Here is a tiny trained network, its code and every weight. The questions are about switching its units off for an input and a class, where a switched-off unit gives its printed mean instead of its output.

import numpy as np


def w(rows, s, z=0):
    codes = np.array(rows[::2]) - 128.0
    scale = np.full(codes.shape[1], s)
    scale[-1] = z or s
    return codes * scale


def f(y):
    return y / 2 * (1 + np.tanh(0.7978845608 * (y + 0.044715 * y**3)))


def log_softmax(a):
    a = a - a.max(-1, keepdims=True)
    return a - np.log(np.exp(a).sum(-1, keepdims=True))


def net(x, mask):
    res = np.array(x, float).reshape(1, 8) / 4 @ E
    y = f(res @ A[0][:, :-1].T + A[0][:, -1])
    res = res + np.where(mask, y, B[0][:, -1]) @ B[0][:, :-1]
    return log_softmax(res[-1] @ U[:, :-1].T + U[:, -1])


A, B = {}, {}
E = w([
[173,117,64,96,70,134,118,204,126,71],'x0',
[144,131,104,128,223,131,67,123,150,111],'x1',
[156,144,22,131,157,149,199,95,58,175],'x2',
[92,54,188,72,216,56,132,116,190,148],'x3',
[24,34,125,184,142,164,228,170,150,158],'x4',
[106,152,89,105,91,213,112,136,205,127],'x5',
[111,78,149,3,75,66,152,84,112,95],'x6',
[91,155,111,113,99,174,144,2,144,202],'x7',
],0.0072)
A[0] = w([
[146,106,121,173,103,133,165,218,119,110,139],'n0',
[110,90,255,122,154,97,92,98,190,122,156],'n1',
[153,135,125,53,49,94,106,124,115,114,159],'n2',
[174,160,69,177,188,189,69,119,161,133,230],'n3',
[96,115,102,145,118,137,191,83,110,205,178],'n4',
[142,232,125,175,163,172,84,101,94,171,133],'n5',
[103,80,208,145,139,94,99,160,184,102,200],'n6',
[63,77,134,133,130,130,230,34,107,210,193],'n7',
[165,131,114,96,117,85,123,148,72,89,221],'n8',
[120,102,117,154,130,129,144,237,116,92,149],'n9',
[205,100,137,91,157,55,106,117,12,111,120],'n10',
[157,85,104,165,154,162,154,214,160,82,220],'n11',
[127,109,50,97,185,189,125,149,203,149,148],'n12',
[140,154,112,194,130,134,106,164,100,133,189],'n13',
[137,90,223,81,163,54,94,132,136,95,254],'n14',
[124,133,123,62,68,173,104,129,181,96,175],'n15',
[117,117,167,136,164,147,101,127,208,125,163],'n16',
[158,165,108,113,182,97,102,122,139,103,213],'n17',
[168,87,134,106,152,34,148,101,102,106,203],'n18',
[69,80,200,145,147,112,109,111,199,165,200],'n19',
[104,139,107,100,64,191,159,80,118,153,219],'n20',
[75,86,121,138,144,164,250,60,125,214,165],'n21',
[201,215,117,146,112,171,105,93,108,112,160],'n22',
[169,214,98,133,63,200,80,101,111,126,240],'n23',
[131,95,113,202,93,133,178,217,90,79,197],'n24',
[152,147,105,123,59,150,116,170,124,98,162],'n25',
],0.008,0.0027)
B[0] = w([
[107,98,160,113,98,183,87,171,59,86,199],'n0',
[74,129,219,159,84,92,135,123,199,183,230],'n1',
[145,175,131,58,68,65,166,79,138,37,195],'n2',
[134,153,63,145,214,191,69,147,167,191,230],'n3',
[147,97,86,195,134,129,221,133,91,118,196],'n4',
[198,174,156,224,184,159,101,121,113,232,212],'n5',
[30,91,211,101,107,147,80,160,184,138,231],'n6',
[128,51,139,187,186,91,232,126,94,117,237],'n7',
[177,163,124,57,112,109,62,102,61,70,195],'n8',
[72,107,168,111,96,173,37,201,76,74,211],'n9',
[191,171,161,98,202,54,87,100,56,100,212],'n10',
[57,130,111,85,118,200,65,254,97,83,225],'n11',
[96,112,22,81,203,147,136,176,173,136,183],'n12',
[159,130,149,171,137,183,93,167,91,140,187],'n13',
[95,122,242,54,110,24,88,109,176,144,255],'n14',
[97,116,93,76,68,130,154,103,183,85,190],'n15',
[94,105,118,104,144,155,113,113,200,183,184],'n16',
[154,153,111,102,164,92,92,136,150,174,185],'n17',
[169,111,190,80,201,45,138,139,76,125,204],'n18',
[46,71,169,144,99,123,191,125,207,198,220],'n19',
[124,135,94,156,90,141,241,92,112,84,200],'n20',
[154,9,94,188,189,94,255,157,78,133,238],'n21',
[208,226,139,163,119,178,99,75,151,148,218],'n22',
[196,211,90,170,53,215,150,52,155,145,248],'n23',
[99,104,198,134,86,222,122,187,35,65,233],'n24',
[124,149,120,107,76,193,115,96,117,77,195],'n25',
],0.0062,0.0085)
U = w([
[175,151,174,66,156,14,83,108,69,94,51],'0',
[102,114,3,82,179,157,90,177,199,155,101],'1',
[156,181,80,102,31,161,156,35,150,57,2],'2',
[55,99,215,122,108,97,119,133,236,167,123],'3',
[129,50,105,193,158,116,243,132,73,140,248],'4',
[190,203,113,218,142,184,82,97,121,210,179],'5',
[95,111,145,121,96,194,73,219,58,58,223],'6',
],0.0076,0.00094)

Each question gives the input, the list of numbers given to net, and the class t.
The units are the neurons (one row each of A and B). Each row of codes is followed by its name. A weight is (code - 128) times the scale printed after its matrix; where a second scale follows, it is the last column's (A, B and U).
mask holds one flag per neuron, in row order. A switched-off neuron (its flag False) gives its mean, the last column of its row in B, instead of its output. The means were averaged over made-up inputs and are rounded, as every weight is.
A unit's drop is (log p(t) with every unit on - log p(t) with that unit switched off) / (log p(t) with every unit on - log p(t) with every unit switched off).
The circuit of an input: a set's keep is (log p(t) with only the set's units on - log p(t) with every unit switched off) / (log p(t) with every unit on - log p(t) with every unit switched off). Starting from the 12 units with the biggest drops (on a tie, the unit counted first), units are removed one at a time, each time the one whose removal leaves the highest keep (on an exact tie, the one counted first), for as long as the keep stays at least 0.8.
units of the circuit, in order: the units of the circuit, biggest drop first
most important unit: the unit with the biggest drop
top k neurons: the k neurons with the biggest drops, biggest first
drop when u is switched off: that unit's drop, to one decimal
input [0,5,-4,-8,-5,1,5,-8], class 0: units of the circuit, in order : n10
input [6,8,6,1,-6,-2,-2,-4], class 5: units of the circuit, in order : n3, n22
input [-7,8,1,0,4,-3,6,-6], class 3: units of the circuit, in order : n1, n14
input [5,-2,1,-4,3,-7,5,0], class 0: units of the circuit, in order : n10, n8
input [-7,7,0,-4,2,-5,0,-5], class 0: top 2 neurons : n23, n10
input [-5,-1,6,-6,2,-4,-6,6], class 4: top 4 neurons : n21, n7, n4, n20
input [0,5,5,1,-8,7,4,-1], class 2: top 3 neurons : n2, n15, n23
input [-5,-5,5,-2,-5,0,5,3], class 4: top 3 neurons : n7, n21, n4
input [1,-2,8,1,3,6,-3,-4], class 6: top 2 neurons : n11, n24
input [8,-1,-2,-7,7,-3,3,7], class 4: top 2 neurons : n21, n7
input [-2,-1,7,-4,7,-8,2,-8], class 6: top 2 neurons : n24, n9
input [5,-3,2,-8,-6,-3,-6,-5], class 5: drop when n22 is switched off : 0.7
input [0,4,3,-6,4,7,3,7], class 4: drop when n21 is switched off : 0.2
input [7,-4,8,-4,-2,6,3,-4], class 2: most important unit : n23
input [-3,0,-3,-8,-7,-1,5,-8], class 0: drop when n10 is switched off : 0.6
